Below are the code and all the weights of a small trained network. Each question names an input and a target symbol and asks about switching units off, where a switched-off unit gives its printed mean instead of its output.

import numpy as np


def w(rows, s, z=0):
    codes = np.array(rows[::2]) - 128.0
    scale = np.full(codes.shape[1], s)
    scale[-1] = z or s
    return codes * scale


def norm(h):
    return h / np.sqrt((h * h).mean(-1, keepdims=True) + 1e-5)


def f(y):
    return y / 2 * (1 + np.tanh(0.7978845608 * (y + 0.044715 * y**3)))


def softmax(a):
    e = np.exp(a - a.max(-1, keepdims=True))
    return e / e.sum(-1, keepdims=True)


def log_softmax(a):
    a = a - a.max(-1, keepdims=True)
    return a - np.log(np.exp(a).sum(-1, keepdims=True))


def net(x, mask):
    ids = ['αγδθλμπστφψω'.index(c) for c in x.split()]
    T = len(ids)
    res = E[ids] + P[:T]
    u = 0
    for l in range(3):
        q, k, v = (norm(res) @ M[l].T for M in (Q, K, V))
        z = softmax(np.where(np.tri(T) > 0, q @ k.T / 4**0.5, -1e9)) @ v
        res = res + np.where(mask[u], z, O[l][:, -1]) @ O[l][:, :-1]
        u += 1
        y = f(norm(res) @ A[l][:, :-1].T + A[l][:, -1])
        res = res + np.where(mask[u : u + 8], y, B[l][:, -1]) @ B[l][:, :-1]
        u += 8
    return log_softmax(norm(res)[-1] @ U[:, :-1].T + U[:, -1])


Q, K, V, O, A, B = {}, {}, {}, {}, {}, {}
E = w([
[175,77,156,71,61,76],'α',
[76,84,139,147,119,171],'γ',
[109,136,108,152,51,167],'δ',
[83,107,102,133,84,131],'θ',
[122,4,189,243,104,127],'λ',
[16,146,108,129,86,202],'μ',
[21,73,91,155,37,166],'π',
[118,105,149,189,86,24],'σ',
[66,129,62,125,139,190],'τ',
[82,76,129,155,95,145],'φ',
[181,91,233,61,171,145],'ψ',
[86,112,51,127,86,227],'ω',
],0.016)
P = w([
[154,116,165,103,144,83],'0',
[138,123,102,101,179,127],'1',
[152,105,178,117,1,123],'2',
[55,56,154,81,128,106],'3',
[147,122,91,124,162,135],'4',
[152,142,170,116,47,155],'5',
[37,47,140,127,78,124],'6',
[161,123,85,155,144,137],'7',
[158,153,169,129,50,159],'8',
[29,49,129,128,29,147],'9',
[166,130,83,176,125,138],'10',
[158,159,161,147,46,166],'11',
],0.018)
Q[0] = w([
[252,246,148,101,165,94],'L0H0',
[178,158,164,124,214,149],'L0H0',
[114,94,71,98,193,85],'L0H0',
[165,170,102,102,131,75],'L0H0',
],0.013)
K[0] = w([
[161,132,204,15,101,100],'L0H0',
[125,108,179,35,182,172],'L0H0',
[116,88,5,79,202,160],'L0H0',
[147,72,118,33,94,66],'L0H0',
],0.012)
V[0] = w([
[10,100,169,137,72,162],'L0H0',
[211,216,67,77,138,91],'L0H0',
[91,81,52,93,37,124],'L0H0',
[95,177,167,104,173,254],'L0H0',
],0.0083)
O[0] = w([
[102,99,121,150,103,195,222],'L0H0',
[131,249,103,109,123,110,36],'L0H0',
[127,68,101,31,88,92,254],'L0H0',
[161,135,176,162,76,172,135],'L0H0',
],0.012,0.008)
A[0] = w([
[55,77,114,165,210,75,47],'L0N0',
[161,143,157,158,207,100,94],'L0N1',
[127,179,63,140,226,193,74],'L0N2',
[91,72,95,121,57,71,177],'L0N3',
[165,72,151,150,200,89,152],'L0N4',
[254,115,80,148,112,130,131],'L0N5',
[97,125,114,152,18,164,253],'L0N6',
[130,145,162,102,104,180,226],'L0N7',
],0.015,0.0048)
B[0] = w([
[173,171,178,83,84,54,137],'L0N0',
[149,160,185,151,67,131,129],'L0N1',
[89,107,23,116,217,159,131],'L0N2',
[96,174,168,107,195,139,238],'L0N3',
[92,163,173,193,158,100,137],'L0N4',
[252,110,62,115,174,121,136],'L0N5',
[130,103,180,99,149,189,250],'L0N6',
[125,102,135,145,48,104,166],'L0N7',
],0.013,0.022)
Q[1] = w([
[88,54,158,68,165,149],'L1H0',
[108,118,136,127,12,105],'L1H0',
[127,186,45,99,188,20],'L1H0',
[20,96,152,192,209,150],'L1H0',
],0.011)
K[1] = w([
[169,109,110,98,183,157],'L1H0',
[178,133,73,152,130,84],'L1H0',
[39,179,65,141,106,135],'L1H0',
[142,98,97,174,251,138],'L1H0',
],0.014)
V[1] = w([
[106,203,109,147,134,49],'L1H0',
[184,148,211,99,246,108],'L1H0',
[104,110,135,2,136,153],'L1H0',
[186,75,105,76,88,5],'L1H0',
],0.0081)
O[1] = w([
[129,123,227,84,54,105,2],'L1H0',
[159,156,151,186,206,2,211],'L1H0',
[151,171,185,87,185,169,249],'L1H0',
[166,20,169,24,171,90,59],'L1H0',
],0.0095)
A[1] = w([
[217,172,119,181,158,66,113],'L1N0',
[93,174,161,144,139,143,149],'L1N1',
[97,47,123,163,128,137,175],'L1N2',
[166,222,125,166,59,134,3],'L1N3',
[249,137,112,155,172,140,227],'L1N4',
[165,152,152,157,114,215,145],'L1N5',
[79,111,196,104,158,80,46],'L1N6',
[103,132,198,106,69,150,190],'L1N7',
],0.016,0.0046)
B[1] = w([
[122,165,132,107,59,93,145],'L1N0',
[153,140,142,157,109,129,200],'L1N1',
[124,106,83,108,115,101,205],'L1N2',
[35,100,166,8,167,131,128],'L1N3',
[122,74,96,82,97,129,172],'L1N4',
[145,83,150,144,87,114,242],'L1N5',
[117,117,71,114,76,193,209],'L1N6',
[137,168,154,164,151,203,248],'L1N7',
],0.016,0.011)
Q[2] = w([
[72,136,45,20,146,111],'L2H0',
[123,155,70,153,252,65],'L2H0',
[112,162,109,49,29,87],'L2H0',
[183,146,84,197,33,207],'L2H0',
],0.011)
K[2] = w([
[96,193,93,89,155,115],'L2H0',
[10,169,145,180,172,155],'L2H0',
[134,213,121,127,108,66],'L2H0',
[184,32,162,123,147,11],'L2H0',
],0.013)
V[2] = w([
[77,80,122,168,224,131],'L2H0',
[164,1,166,113,162,66],'L2H0',
[130,114,28,146,138,123],'L2H0',
[151,163,189,147,228,73],'L2H0',
],0.0096)
O[2] = w([
[113,109,101,167,204,166,191],'L2H0',
[220,102,67,190,221,52,217],'L2H0',
[165,93,254,127,187,147,47],'L2H0',
[117,176,143,222,168,119,2],'L2H0',
],0.0099,0.0048)
A[2] = w([
[101,222,45,109,191,76,100],'L2N0',
[170,133,72,71,109,27,75],'L2N1',
[7,118,157,84,179,205,161],'L2N2',
[104,92,37,137,112,52,61],'L2N3',
[201,186,157,218,93,186,16],'L2N4',
[124,150,21,109,120,116,3],'L2N5',
[176,171,143,28,187,120,172],'L2N6',
[130,95,57,128,189,35,130],'L2N7',
],0.012,0.0057)
B[2] = w([
[105,120,123,139,79,198,132],'L2N0',
[59,139,176,109,136,125,134],'L2N1',
[152,139,121,143,130,48,252],'L2N2',
[111,56,253,78,181,153,130],'L2N3',
[63,128,134,132,159,214,141],'L2N4',
[113,89,192,112,164,205,126],'L2N5',
[180,107,120,157,151,148,148],'L2N6',
[108,127,140,91,102,185,134],'L2N7',
],0.019,0.018)
U = w([
[216,113,198,99,163,122,81],'α',
[125,152,130,97,72,78,234],'γ',
[142,187,148,169,134,224,75],'δ',
[78,159,121,9,172,137,37],'θ',
[133,69,105,239,136,113,32],'λ',
[37,91,97,105,160,84,81],'μ',
[118,103,105,169,116,40,143],'π',
[123,204,123,149,206,121,203],'σ',
[105,82,194,60,137,84,18],'τ',
[55,100,57,75,151,137,102],'φ',
[165,109,83,138,10,151,162],'ψ',
[113,156,76,141,31,107,253],'ω',
],0.014,0.005)

Each question gives the input, a string of symbols that net reads in full, and the target symbol t.
The units are the heads (4 rows each of Q, K, V and O) and the neurons (one row each of A and B). Each row of codes is followed by its name. A weight is (code - 128) times the scale printed after its matrix; where a second scale follows, it is the last column's (O, A, B and U).
mask holds one flag per unit, layer by layer, with each layer's heads first. A switched-off unit (its flag False) gives its mean, the last column of its rows in O or B, instead of its output. The means were averaged over made-up inputs and are rounded, as every weight is.
A unit's drop is (log p(t) with every unit on - log p(t) with that unit switched off) / (log p(t) with every unit on - log p(t) with every unit switched off).
The circuit of an input: a set's keep is (log p(t) with only the set's units on - log p(t) with every unit switched off) / (log p(t) with every unit on - log p(t) with every unit switched off). Starting from the 12 units with the biggest drops (on a tie, the unit counted first), units are removed one at a time, each time the one whose removal leaves the highest keep (on an exact tie, the one counted first), for as long as the keep stays at least 0.8.
units of the circuit, in order: the units of the circuit, biggest drop first
k most important neurons: the k neurons with the biggest drops, biggest first
k most important neurons of layer l: the k neurons of layer l with the biggest drops, biggest first
input δ π ω π α δ φ τ δ π, target δ: units of the circuit, in order -> L0H0, L1N7
input π α π δ φ λ λ τ α γ, target δ: units of the circuit, in order -> L0H0, L1N7
input τ α μ π ω σ π δ ψ α, target σ: most important neuron of layer 2 -> L2N2
input τ π τ θ θ δ γ ω γ γ, target α: 2 most important neurons -> L1N7, L0N5
input μ τ π ω γ δ δ ψ, target γ: units of the circuit, in order -> L1N0, L0H0, L0N6, L0N3
input τ δ δ, target δ: 2 most important neurons -> L1N7, L1N6
input τ δ ω σ τ δ θ λ δ δ, target π: 3 most important neurons of layer 1 -> L1N0, L1N5, L1N2
input τ ω γ θ γ φ λ θ λ, target λ: units of the circuit, in order -> L0H0, L1N2, L1H0
input τ σ θ α γ δ γ τ τ τ λ, target τ: 4 most important neurons -> L2N3, L0N5, L1N7, L1N0
input τ π φ τ λ ω δ α τ, target α: units of the circuit, in order -> L1H0, L0N5
input τ φ τ φ σ, target ω: 3 most important neurons of layer 1 -> L1N0, L1N7, L1N6
input ω τ τ π, target δ: units of the circuit, in order -> L0H0, L1N7
input τ δ σ γ ω σ ω τ π τ, target δ: units of the circuit, in order -> L0H0, L1H0
input μ σ λ α ψ ψ ω ω, target ψ: units of the circuit, in order -> L1N5, L0N3
input λ θ τ ω, target θ: units of the circuit, in order -> L0H0, L1N5, L2H0, L0N6
input τ τ α δ λ γ ψ τ α α θ, target σ: most important neuron -> L1N5
input ω λ δ τ τ τ γ π, target μ: 2 most important neurons -> L2N2, L0N3
input δ ω σ φ, target α: 2 most important neurons -> L0N3, L2N2
input φ θ π σ ω τ τ ω τ α, target α: 2 most important neurons -> L0N5, L2N2
input γ τ τ θ α δ ψ δ τ μ, target σ: 2 most important neurons -> L0N5, L2N2
input σ μ ω γ φ θ δ τ σ φ, target δ: units of the circuit, in order -> L1N7, L0H0
input α π ω, target α: units of the circuit, in order -> L1H0
input τ τ ω ω δ δ ψ ω ω τ φ, target π: 2 most important neurons of layer 0 -> L0N6, L0N4
input δ μ γ, target δ: 2 most important neurons of layer 1 -> L1N7, L1N4
input ω δ ψ γ θ φ α, target θ: 3 most important neurons -> L1N6, L1N5, L0N3
